Here is a tiny trained network, its code and every weight. The questions are about switching its units off for an input and a class, where a switched-off unit gives its printed mean instead of its output.

import numpy as np


def w(rows, s, z=0):
    codes = np.array(rows[::2]) - 128.0
    scale = np.full(codes.shape[1], s)
    scale[-1] = z or s
    return codes * scale


def norm(h):
    return h / np.sqrt((h * h).mean(-1, keepdims=True) + 1e-5)


def f(y):
    return np.maximum(y, 0)


def log_softmax(a):
    a = a - a.max(-1, keepdims=True)
    return a - np.log(np.exp(a).sum(-1, keepdims=True))


def net(x, mask):
    res = np.array(x, float).reshape(1, 4) / 4 @ E
    u = 0
    for l in range(2):
        y = f(norm(res) @ A[l][:, :-1].T + A[l][:, -1])
        res = res + np.where(mask[u : u + 6], y, B[l][:, -1]) @ B[l][:, :-1]
        u += 6
    return log_softmax(norm(res)[-1] @ U[:, :-1].T + U[:, -1])


A, B = {}, {}
E = w([
[90,154,110,92,149,85,152,107],'x0',
[89,47,165,39,208,169,83,96],'x1',
[62,109,138,171,255,109,177,124],'x2',
[200,115,143,173,228,139,116,141],'x3',
],0.0026)
A[0] = w([
[151,59,178,111,138,149,96,163,239],'L0N1',
[106,154,108,97,156,92,190,142,79],'L0N2',
[164,153,99,244,207,109,173,164,88],'L0N3',
[146,95,159,30,251,140,133,138,6],'L0N4',
[131,199,95,181,168,93,176,150,47],'L0N5',
[107,113,190,93,234,146,104,150,53],'L0N6',
],0.0029,0.0014)
B[0] = w([
[152,183,88,198,123,148,97,110,240],'L0N1',
[115,111,87,132,111,108,112,164,167],'L0N2',
[198,203,195,65,66,69,170,150,252],'L0N3',
[108,98,4,134,129,157,112,82,237],'L0N4',
[154,143,158,87,114,68,158,111,200],'L0N5',
[71,100,89,167,137,141,71,121,234],'L0N6',
],0.0039,0.0023)
A[1] = w([
[68,17,119,89,184,187,100,116,76],'L1N1',
[156,185,131,145,129,125,128,155,75],'L1N2',
[29,166,85,139,137,42,198,125,187],'L1N3',
[68,26,102,121,216,201,61,94,47],'L1N4',
[116,90,140,189,188,93,166,139,145],'L1N5',
[138,137,84,165,3,177,69,152,252],'L1N6',
],0.0042,0.002)
B[1] = w([
[202,191,77,207,160,15,126,107,205],'L1N1',
[92,148,112,124,151,133,180,89,161],'L1N2',
[151,34,170,94,146,253,47,119,219],'L1N3',
[99,195,1,195,160,5,78,123,233],'L1N4',
[91,109,200,80,27,171,144,149,168],'L1N5',
[39,19,222,49,181,245,109,130,255],'L1N6',
],0.004,0.0048)
U = w([
[190,223,181,151,104,31,249,161,4],'0',
[95,141,2,175,211,17,56,83,161],'1',
[96,36,212,60,108,249,109,134,208],'2',
],0.0066,0.002)

Each question gives the input, the list of numbers given to net, and the class t.
The units are the neurons (one row each of A and B). Each row of codes is followed by its name. A weight is (code - 128) times the scale printed after its matrix; where a second scale follows, it is the last column's (A, B and U).
mask holds one flag per neuron, layer by layer. A switched-off neuron (its flag False) gives its mean, the last column of its row in B, instead of its output. The means were averaged over made-up inputs and are rounded, as every weight is.
A unit's drop is (log p(t) with every unit on - log p(t) with that unit switched off) / (log p(t) with every unit on - log p(t) with every unit switched off).
The circuit of an input: a set's keep is (log p(t) with only the set's units on - log p(t) with every unit switched off) / (log p(t) with every unit on - log p(t) with every unit switched off). Starting from all 12 units, units are removed one at a time, each time the one whose removal leaves the highest keep (on an exact tie, the one counted first), for as long as the keep stays at least 0.8.
units of the circuit, in order: the units of the circuit, biggest drop first
top k neurons in layer l: the k neurons of layer l with the biggest drops, biggest first
drop when u is switched off: that unit's drop, to one decimal
input [3,-2,1,5], class 0: units of the circuit, in order : (L0N3)
input [-4,2,-1,2], class 1: units of the circuit, in order : (L0N3, L1N4)
input [-6,-2,8,7], class 0: units of the circuit, in order : (L1N6, L0N3, L1N5)
input [1,4,1,-6], class 1: units of the circuit, in order : (L0N3, L1N1)
input [-7,3,-1,4], class 1: units of the circuit, in order : (L1N4, L1N3)
input [-7,-8,2,-2], class 2: top 3 neurons in layer 1 : (L1N6, L1N4, L1N1)
input [5,1,3,-7], class 2: top 2 neurons in layer 1 : (L1N3, L1N4)
input [8,0,2,-6], class 2: top 2 neurons in layer 1 : (L1N3, L1N4)
input [-2,-4,-2,3], class 0: top 3 neurons in layer 1 : (L1N3, L1N5, L1N2)
input [1,-8,4,2], class 0: drop when L0N3 is switched off : 0.1
input [-8,-7,6,1], class 0: drop when L0N3 is switched off : 0.3
input [-5,-7,-7,-4], class 2: drop when L1N6 is switched off : 0.4
